Below are the code and all the weights of a small trained network. Each question names an input and a class and asks about switching units off, where a switched-off unit gives its printed mean instead of its output.

import numpy as np


def w(rows, s, z=0):
    codes = np.array(rows[::2]) - 128.0
    scale = np.full(codes.shape[1], s)
    scale[-1] = z or s
    return codes * scale


def f(y):
    return y / 2 * (1 + np.tanh(0.7978845608 * (y + 0.044715 * y**3)))


def log_softmax(a):
    a = a - a.max(-1, keepdims=True)
    return a - np.log(np.exp(a).sum(-1, keepdims=True))


def net(x, mask):
    res = np.array(x, float).reshape(1, 8) / 4 @ E
    y = f(res @ A[0][:, :-1].T + A[0][:, -1])
    res = res + np.where(mask, y, B[0][:, -1]) @ B[0][:, :-1]
    return log_softmax(res[-1] @ U[:, :-1].T + U[:, -1])


A, B = {}, {}
E = w([
[124,157,96,116,175,146,128,97,209,206],'x0',
[208,121,60,88,128,64,171,101,192,66],'x1',
[140,224,101,127,156,99,57,173,77,137],'x2',
[186,147,125,97,119,171,149,31,116,173],'x3',
[84,99,54,135,117,159,162,181,153,174],'x4',
[164,151,114,144,69,84,224,118,79,193],'x5',
[81,118,125,201,72,3,136,125,157,193],'x6',
[131,73,213,184,87,153,173,64,97,72],'x7',
],0.0053)
A[0] = w([
[72,77,106,181,110,61,198,148,171,152,198],'N0',
[141,142,131,113,160,161,142,157,142,148,155],'N1',
[135,95,156,115,131,196,108,85,141,127,185],'N2',
[172,120,55,72,161,69,90,114,229,92,215],'N3',
[108,125,127,132,121,114,102,143,137,104,169],'N4',
[148,112,135,139,122,125,130,124,119,112,140],'N5',
[119,135,128,131,125,125,123,134,134,115,154],'N6',
[99,206,38,134,159,196,107,176,160,207,165],'N7',
[106,135,128,153,120,133,132,99,145,133,199],'N8',
[97,133,123,137,134,133,93,154,109,118,150],'N9',
[120,120,120,134,119,117,134,129,144,140,158],'N10',
[101,71,170,143,141,218,89,45,188,115,210],'N11',
[141,135,115,142,123,92,111,102,131,125,169],'N12',
[108,135,97,129,133,146,107,141,116,161,132],'N13',
[138,131,125,119,144,139,137,131,139,127,127],'N14',
[106,185,212,164,148,114,164,115,154,174,254],'N15',
[193,140,112,151,133,159,172,129,120,17,229],'N16',
[88,88,102,163,114,88,168,130,143,133,155],'N17',
[58,151,123,160,154,111,5,194,139,82,182],'N18',
[145,113,145,131,105,127,128,125,106,98,163],'N19',
[150,138,93,119,148,143,117,126,170,100,151],'N20',
[106,98,115,154,111,100,162,121,137,128,143],'N21',
[127,140,134,131,119,129,120,122,131,122,172],'N22',
[119,124,122,124,116,105,129,114,128,127,209],'N23',
[112,131,137,120,111,116,90,151,133,105,156],'N24',
[100,129,118,125,133,144,118,146,104,144,159],'N25',
[151,175,111,161,100,26,97,44,110,180,215],'N26',
],0.013,0.0023)
B[0] = w([
[129,39,59,154,148,69,205,130,98,165,215],'N0',
[121,157,122,126,117,125,113,104,132,112,158],'N1',
[93,100,125,118,134,156,82,110,140,81,178],'N2',
[166,181,111,192,184,34,201,81,137,122,246],'N3',
[148,110,136,142,137,114,105,129,117,137,151],'N4',
[112,142,123,118,138,138,140,127,117,138,136],'N5',
[128,124,138,133,129,124,121,129,125,139,134],'N6',
[135,210,109,45,67,143,138,60,131,119,249],'N7',
[127,125,134,137,153,131,134,146,101,126,142],'N8',
[150,127,135,141,125,136,86,143,143,131,161],'N9',
[123,115,150,130,110,106,148,130,97,134,138],'N10',
[67,99,140,126,130,192,48,109,117,55,210],'N11',
[131,140,168,111,116,135,146,148,121,165,149],'N12',
[130,149,145,92,95,131,128,129,131,131,154],'N13',
[106,150,152,136,113,112,128,121,121,135,135],'N14',
[185,136,150,165,218,133,136,128,137,112,174],'N15',
[120,116,152,92,206,146,130,16,124,132,202],'N16',
[102,86,113,143,111,96,184,151,122,166,173],'N17',
[192,121,166,163,119,108,3,212,137,129,255],'N18',
[127,119,95,110,176,149,143,111,131,135,149],'N19',
[97,172,163,163,105,83,156,107,133,151,168],'N20',
[98,132,108,148,134,123,181,170,135,149,156],'N21',
[131,116,132,128,135,134,129,126,140,133,135],'N22',
[154,125,98,130,146,139,143,138,128,130,143],'N23',
[151,112,143,150,142,134,113,142,137,134,154],'N24',
[195,112,49,101,157,148,87,110,146,86,149],'N25',
[220,144,165,91,179,135,144,137,122,202,217],'N26',
],0.023,0.0097)
U = w([
[4,88,138,44,152,249,142,42,87,65,176],'0',
[109,199,141,121,108,106,86,70,184,42,99],'1',
[125,154,126,49,12,237,45,184,145,76,58],'2',
[60,143,170,155,66,134,153,195,143,138,13],'3',
[228,194,117,82,166,62,222,85,114,227,201],'4',
[125,66,64,137,18,96,86,217,126,145,7],'5',
[80,27,52,218,140,82,225,198,86,163,96],'6',
[190,57,210,215,205,133,39,221,125,118,234],'7',
],0.0044,0.0019)

Each question gives the input, the list of numbers given to net, and the class t.
The units are the neurons (one row each of A and B). Each row of codes is followed by its name. A weight is (code - 128) times the scale printed after its matrix; where a second scale follows, it is the last column's (A, B and U).
mask holds one flag per neuron, in row order. A switched-off neuron (its flag False) gives its mean, the last column of its row in B, instead of its output. The means were averaged over made-up inputs and are rounded, as every weight is.
A unit's drop is (log p(t) with every unit on - log p(t) with that unit switched off) / (log p(t) with every unit on - log p(t) with every unit switched off).
The circuit of an input: a set's keep is (log p(t) with only the set's units on - log p(t) with every unit switched off) / (log p(t) with every unit on - log p(t) with every unit switched off). Starting from the 12 units with the biggest drops (on a tie, the unit counted first), units are removed one at a time, each time the one whose removal leaves the highest keep (on an exact tie, the one counted first), for as long as the keep stays at least 0.8.
circuit, biggest first: the units of the circuit, biggest drop first
most important unit: the unit with the biggest drop
top k neurons: the k neurons with the biggest drops, biggest first
drop when u is switched off: that unit's drop, to one decimal
input [-3,2,8,-8,-6,3,-5,7], class 7: most important unit : N7
input [-3,0,6,8,5,3,-6,-7], class 1: circuit, biggest first : [N26 N0]
input [-2,4,-8,8,1,-8,0,-4], class 1: top 2 neurons : [N3 N20]
input [4,4,-7,3,6,-2,-2,-1], class 0: top 2 neurons : [N11 N18]
input [2,-7,5,5,0,0,3,7], class 7: top 2 neurons : [N7 N15]
input [-8,3,0,3,6,5,2,3], class 6: circuit, biggest first : [N7 N0]
input [8,-3,4,1,4,4,-8,-5], class 1: top 2 neurons : [N26 N0]
input [1,5,0,6,6,6,6,6], class 6: top 3 neurons : [N0 N7 N17]
input [6,-8,2,5,-5,-2,5,7], class 7: top 2 neurons : [N15 N7]
input [-5,5,1,3,-6,-3,-1,2], class 0: top 2 neurons : [N16 N18]
input [6,-2,2,-2,8,-5,1,-8], class 1: top 4 neurons : [N26 N18 N7 N3]
input [-6,3,-1,6,6,6,5,-2], class 6: top 2 neurons : [N0 N7]
input [-1,2,6,-6,8,-1,-6,-5], class 1: top 2 neurons : [N7 N3]
input [-4,2,2,-2,1,2,-6,-2], class 0: top 2 neurons : [N26 N3]
input [-7,-3,-3,-4,5,-6,-7,-8], class 2: most important unit : N7
input [-4,3,-1,-3,-2,-7,6,-3], class 7: drop when N18 is switched off : 2.0
input [-5,-6,-4,-5,-6,2,-6,-6], class 7: drop when N25 is switched off : 0.0
input [5,2,2,0,7,0,-6,3], class 0: drop when N18 is switched off : 0.4
